Below are the code and all the weights of a small trained network. Each question names an input and a class and asks about switching units off, where a switched-off unit gives its printed mean instead of its output.

import numpy as np


def w(rows, s, z=0):
    codes = np.array(rows[::2]) - 128.0
    scale = np.full(codes.shape[1], s)
    scale[-1] = z or s
    return codes * scale


def norm(h):
    return h / np.sqrt((h * h).mean(-1, keepdims=True) + 1e-5)


def f(y):
    return y / 2 * (1 + np.tanh(0.7978845608 * (y + 0.044715 * y**3)))


def log_softmax(a):
    a = a - a.max(-1, keepdims=True)
    return a - np.log(np.exp(a).sum(-1, keepdims=True))


def net(x, mask):
    res = np.array(x, float).reshape(1, 6) / 4 @ E
    u = 0
    for l in range(3):
        y = f(norm(res) @ A[l][:, :-1].T + A[l][:, -1])
        res = res + np.where(mask[u : u + 6], y, B[l][:, -1]) @ B[l][:, :-1]
        u += 6
    return log_softmax(norm(res)[-1] @ U[:, :-1].T + U[:, -1])


A, B = {}, {}
E = w([
[118,104,103,109,137,151],'x0',
[113,129,129,117,127,130],'x1',
[122,126,130,123,128,131],'x2',
[91,254,152,100,129,167],'x3',
[155,122,142,93,37,146],'x4',
[63,135,120,217,83,155],'x5',
],0.0094)
A[0] = w([
[85,210,101,119,232,149,20],'L0N0',
[4,109,120,198,105,124,200],'L0N1',
[98,129,160,140,36,149,4],'L0N2',
[79,64,150,114,184,51,246],'L0N3',
[149,88,254,73,144,112,196],'L0N4',
[123,36,144,92,32,100,114],'L0N5',
],0.0092,0.0028)
B[0] = w([
[145,107,33,94,48,1,228],'L0N0',
[109,90,213,190,114,133,253],'L0N1',
[132,201,118,139,173,167,161],'L0N2',
[132,125,132,139,242,170,243],'L0N3',
[152,121,106,161,161,69,218],'L0N4',
[94,162,84,110,111,48,236],'L0N5',
],0.0084,0.0051)
A[1] = w([
[205,170,176,14,113,165,78],'L1N0',
[186,93,126,102,150,121,141],'L1N1',
[127,173,99,16,127,95,169],'L1N2',
[107,160,133,150,108,228,174],'L1N3',
[153,127,161,136,161,120,112],'L1N4',
[109,96,94,173,8,112,2],'L1N5',
],0.011,0.002)
B[1] = w([
[90,26,219,180,126,108,189],'L1N0',
[98,212,85,114,136,120,180],'L1N1',
[153,76,155,140,116,126,254],'L1N2',
[176,174,182,64,9,147,159],'L1N3',
[115,95,65,130,202,160,142],'L1N4',
[77,192,113,141,138,106,190],'L1N5',
],0.011,0.0074)
A[2] = w([
[114,141,60,189,161,117,254],'L2N0',
[66,195,114,151,91,130,119],'L2N1',
[67,146,138,149,17,86,156],'L2N2',
[196,136,125,35,68,11,178],'L2N3',
[187,103,101,20,179,63,211],'L2N4',
[62,169,115,138,60,74,132],'L2N5',
],0.011,0.0029)
B[2] = w([
[99,144,198,146,143,92,205],'L2N0',
[159,106,26,70,173,123,176],'L2N1',
[119,79,98,141,203,91,235],'L2N2',
[157,162,231,116,51,255,248],'L2N3',
[124,190,63,95,81,190,254],'L2N4',
[182,154,16,74,172,124,207],'L2N5',
],0.0086,0.0095)
U = w([
[94,147,3,126,219,68,183],'0',
[155,176,103,72,31,203,7],'1',
[77,21,205,202,132,115,214],'2',
],0.015,0.0017)

Each question gives the input, the list of numbers given to net, and the class t.
The units are the neurons (one row each of A and B). Each row of codes is followed by its name. A weight is (code - 128) times the scale printed after its matrix; where a second scale follows, it is the last column's (A, B and U).
mask holds one flag per neuron, layer by layer. A switched-off neuron (its flag False) gives its mean, the last column of its row in B, instead of its output. The means were averaged over made-up inputs and are rounded, as every weight is.
A unit's drop is (log p(t) with every unit on - log p(t) with that unit switched off) / (log p(t) with every unit on - log p(t) with every unit switched off).
unit that matters most: the unit with the biggest drop
top k neurons: the k neurons with the biggest drops, biggest first
k most important neurons of layer l: the k neurons of layer l with the biggest drops, biggest first
drop of u: that unit's drop, to one decimal
input [0,7,-5,5,-1,2], class 0: unit that matters most	L0N0
input [6,3,4,1,0,3], class 0: top 3 neurons	[L0N3; L2N3; L0N1]
input [1,-1,-6,1,-1,4], class 0: 3 most important neurons of layer 1	[L1N2; L1N0; L1N5]
input [5,-3,-1,-8,1,-6], class 1: top 3 neurons	[L2N4; L0N5; L2N2]
input [-8,6,2,1,-8,-3], class 1: 2 most important neurons of layer 0	[L0N0; L0N1]
input [4,-3,3,1,4,-3], class 2: top 2 neurons	[L0N0; L1N0]
input [-6,-8,-5,1,3,-8], class 2: top 4 neurons	[L1N0; L0N0; L2N5; L0N5]
input [5,-7,-6,2,1,-3], class 2: top 2 neurons	[L1N0; L0N5]
input [3,-6,-6,-6,-7,1], class 2: 3 most important neurons of layer 0	[L0N0; L0N5; L0N4]
input [6,-4,-1,6,-2,5], class 0: drop of L0N0	0.3
input [5,5,7,-3,5,1], class 0: drop of L1N5	1.0
input [1,-7,3,-3,1,5], class 0: drop of L0N2	0.0
